Here is a tiny trained network, its code and every weight. The questions are about switching its units off for an input and a class, where a switched-off unit gives its printed mean instead of its output.

import numpy as np


def w(rows, s, z=0):
    codes = np.array(rows[::2]) - 128.0
    scale = np.full(codes.shape[1], s)
    scale[-1] = z or s
    return codes * scale


def f(y):
    return y / 2 * (1 + np.tanh(0.7978845608 * (y + 0.044715 * y**3)))


def log_softmax(a):
    a = a - a.max(-1, keepdims=True)
    return a - np.log(np.exp(a).sum(-1, keepdims=True))


def net(x, mask):
    res = np.array(x, float).reshape(1, 5) / 4 @ E
    y = f(res @ A[0][:, :-1].T + A[0][:, -1])
    res = res + np.where(mask, y, B[0][:, -1]) @ B[0][:, :-1]
    return log_softmax(res[-1] @ U[:, :-1].T + U[:, -1])


A, B = {}, {}
E = w([
[179,170,221,214,89],'x0',
[2,141,191,35,120],'x1',
[133,172,117,119,106],'x2',
[117,134,127,140,147],'x3',
[208,184,194,64,206],'x4',
],0.0065)
A[0] = w([
[149,108,179,111,216,53],'n1',
[101,75,252,192,139,79],'n2',
[129,135,185,167,92,51],'n3',
[71,97,205,58,120,70],'n4',
[66,139,179,127,130,46],'n5',
[160,135,196,46,144,105],'n6',
[30,65,140,190,84,71],'n7',
[128,114,90,96,138,46],'n8',
[129,83,171,139,129,253],'n9',
[101,63,90,89,200,118],'n10',
[189,82,88,155,174,38],'n11',
[129,108,77,89,140,23],'n12',
],0.014,0.0061)
B[0] = w([
[120,98,1,145,105,181],'n1',
[132,182,137,83,90,229],'n2',
[118,220,72,139,107,179],'n3',
[138,110,197,210,116,240],'n4',
[148,123,176,207,106,176],'n5',
[126,95,48,118,163,235],'n6',
[152,89,40,126,178,254],'n7',
[149,192,104,150,132,135],'n8',
[108,108,177,67,143,244],'n9',
[134,197,162,83,94,234],'n10',
[82,91,186,215,118,192],'n11',
[153,197,74,156,91,146],'n12',
],0.023,0.0057)
U = w([
[132,67,172,233,87,122],'0',
[150,46,1,115,156,69],'1',
[143,243,117,61,31,67],'2',
[129,86,138,75,115,247],'3',
],0.0074,0.011)

Each question gives the input, the list of numbers given to net, and the class t.
The units are the neurons (one row each of A and B). Each row of codes is followed by its name. A weight is (code - 128) times the scale printed after its matrix; where a second scale follows, it is the last column's (A, B and U).
mask holds one flag per neuron, in row order. A switched-off neuron (its flag False) gives its mean, the last column of its row in B, instead of its output. The means were averaged over made-up inputs and are rounded, as every weight is.
A unit's drop is (log p(t) with every unit on - log p(t) with that unit switched off) / (log p(t) with every unit on - log p(t) with every unit switched off).
The circuit of an input: a set's keep is (log p(t) with only the set's units on - log p(t) with every unit switched off) / (log p(t) with every unit on - log p(t) with every unit switched off). Starting from all 12 units, units are removed one at a time, each time the one whose removal leaves the highest keep (on an exact tie, the one counted first), for as long as the keep stays at least 0.8.
circuit, biggest first: the units of the circuit, biggest drop first
most important unit: the unit with the biggest drop
k most important neurons: the k neurons with the biggest drops, biggest first
drop of u: that unit's drop, to one decimal
input [8,6,-6,0,-7], class 2: most important unit : n2
input [-5,-7,-4,6,7], class 0: 2 most important neurons : [n11 n7]
input [7,8,8,8,-7], class 0: 2 most important neurons : [n5 n4]
input [-7,8,-3,-4,-5], class 0: 2 most important neurons : [n4 n5]
input [-8,-7,5,8,2], class 2: 3 most important neurons : [n10 n4 n12]
input [-3,5,0,5,-5], class 0: 3 most important neurons : [n4 n6 n5]
input [4,-3,-1,5,-6], class 1: 3 most important neurons : [n7 n10 n4]
input [7,-4,-5,-8,1], class 2: 2 most important neurons : [n2 n3]
input [-3,-4,2,-4,1], class 0: circuit, biggest first : [n2 n6]
input [8,-5,1,7,5], class 2: 2 most important neurons : [n3 n2]
input [-8,7,5,-4,-4], class 2: 2 most important neurons : [n10 n12]
input [1,5,-4,0,7], class 1: 2 most important neurons : [n6 n1]
input [3,8,-2,-7,8], class 0: 3 most important neurons : [n4 n5 n7]
input [-6,-7,-7,-7,-2], class 0: most important unit : n11
input [-3,4,-4,3,-8], class 1: drop of n7 : 4.1
input [6,8,-6,-6,2], class 0: drop of n4 : 2.4
input [-5,1,2,5,4], class 2: drop of n11 : 0.3
